Below is a small trained network, with its code and all its weights. Each question gives an input and a class and asks what happens when units are switched off, that is, made to give their printed mean instead of their output.

import numpy as np


def w(rows, s, z=0):
    codes = np.array(rows[::2]) - 128.0
    scale = np.full(codes.shape[1], s)
    scale[-1] = z or s
    return codes * scale


def f(y):
    return np.maximum(y, 0)


def log_softmax(a):
    a = a - a.max(-1, keepdims=True)
    return a - np.log(np.exp(a).sum(-1, keepdims=True))


def net(x, mask):
    res = np.array(x, float).reshape(1, 7) / 4 @ E
    y = f(res @ A[0][:, :-1].T + A[0][:, -1])
    res = res + np.where(mask, y, B[0][:, -1]) @ B[0][:, :-1]
    return log_softmax(res[-1] @ U[:, :-1].T + U[:, -1])


A, B = {}, {}
E = w([
[45,105,197,22,210,194,136],'x0',
[127,124,120,124,119,130,132],'x1',
[123,138,139,126,119,121,133],'x2',
[127,129,125,125,122,126,135],'x3',
[168,47,99,77,164,31,210],'x4',
[132,118,114,119,116,140,128],'x5',
[1,57,104,195,84,96,79],'x6',
],0.0083)
A[0] = w([
[102,245,113,165,84,211,60,242],'neuron 1',
[18,64,94,171,124,75,89,209],'neuron 2',
[93,33,146,52,216,139,154,123],'neuron 3',
[191,155,92,188,79,62,112,233],'neuron 4',
[254,177,89,95,176,148,144,254],'neuron 5',
[129,218,179,79,154,184,137,153],'neuron 6',
[70,161,175,116,143,226,104,130],'neuron 7',
[168,246,70,251,69,175,56,162],'neuron 8',
],0.0067,0.0056)
B[0] = w([
[70,135,160,124,175,233,129,255],'neuron 1',
[68,59,76,247,59,89,91,236],'neuron 2',
[50,129,126,121,115,185,199,208],'neuron 3',
[162,126,86,146,106,77,192,221],'neuron 4',
[173,183,162,62,153,80,196,237],'neuron 5',
[160,143,153,95,203,193,93,203],'neuron 6',
[129,111,204,74,109,150,31,205],'neuron 7',
[56,132,139,156,176,155,255,236],'neuron 8',
],0.0082,0.0096)
U = w([
[133,166,150,103,166,150,203,253],'0',
[71,76,112,167,116,144,160,242],'1',
[225,144,126,106,107,36,162,45],'2',
[182,70,42,179,83,45,89,44],'3',
[194,148,172,83,167,191,53,62],'4',
[78,101,173,132,85,150,1,8],'5',
],0.0084,0.0023)

Each question gives the input, the list of numbers given to net, and the class t.
The units are the neurons (one row each of A and B). Each row of codes is followed by its name. A weight is (code - 128) times the scale printed after its matrix; where a second scale follows, it is the last column's (A, B and U).
mask holds one flag per neuron, in row order. A switched-off neuron (its flag False) gives its mean, the last column of its row in B, instead of its output. The means were averaged over made-up inputs and are rounded, as every weight is.
A unit's drop is (log p(t) with every unit on - log p(t) with that unit switched off) / (log p(t) with every unit on - log p(t) with every unit switched off).
The circuit of an input: a set's keep is (log p(t) with only the set's units on - log p(t) with every unit switched off) / (log p(t) with every unit on - log p(t) with every unit switched off). Starting from all 8 units, units are removed one at a time, each time the one whose removal leaves the highest keep (on an exact tie, the one counted first), for as long as the keep stays at least 0.8.
circuit, biggest first: the units of the circuit, biggest drop first
top k neurons: the k neurons with the biggest drops, biggest first
drop when u is switched off: that unit's drop, to one decimal
input [6,1,0,4,-7,-6,2], class 5: circuit, biggest first -> [neuron 7]
input [2,2,-8,6,-7,-2,-6], class 4: circuit, biggest first -> [neuron 7; neuron 6]
input [6,7,8,-6,-2,4,-1], class 4: circuit, biggest first -> [neuron 2; neuron 8; neuron 7]
input [-8,-4,-7,2,-2,0,-2], class 0: circuit, biggest first -> [neuron 8; neuron 2]
input [3,4,-1,3,-2,-7,-6], class 4: circuit, biggest first -> [neuron 8; neuron 6]
input [6,6,8,-8,-2,-7,6], class 5: circuit, biggest first -> [neuron 7; neuron 8]
input [0,4,-1,7,6,0,2], class 3: circuit, biggest first -> [neuron 1; neuron 8]
input [1,-7,2,2,-7,-1,-3], class 4: circuit, biggest first -> [neuron 7; neuron 6]
input [0,-4,7,1,8,-5,-1], class 2: circuit, biggest first -> [neuron 1; neuron 8]
input [-8,6,-2,1,-6,-6,-2], class 0: circuit, biggest first -> [neuron 2; neuron 8]
input [6,-5,-7,4,0,0,-5], class 4: circuit, biggest first -> [neuron 8; neuron 6]
input [2,7,2,1,-7,0,2], class 5: top 3 neurons -> [neuron 7; neuron 5; neuron 4]
input [1,-6,0,-6,-5,7,1], class 5: circuit, biggest first -> [neuron 5; neuron 7]
input [1,1,4,7,-1,8,7], class 5: top 2 neurons -> [neuron 8; neuron 4]
input [-2,7,-8,7,6,0,-3], class 2: top neuron -> [neuron 1]
input [8,-2,7,0,0,2,4], class 5: top 2 neurons -> [neuron 7; neuron 8]
input [-1,6,0,-6,3,-1,6], class 3: top 2 neurons -> [neuron 1; neuron 8]
input [-3,-2,5,3,1,3,-6], class 2: top 2 neurons -> [neuron 1; neuron 3]
input [5,8,-5,7,-5,-4,6], class 5: drop when neuron 7 is switched off -> 0.1
input [-5,-2,7,2,1,6,5], class 3: drop when neuron 4 is switched off -> 0.2
input [-7,-5,-8,4,-3,0,0], class 0: drop when neuron 8 is switched off -> 0.6
input [4,4,-4,0,-5,3,-2], class 4: top neuron -> [neuron 2]
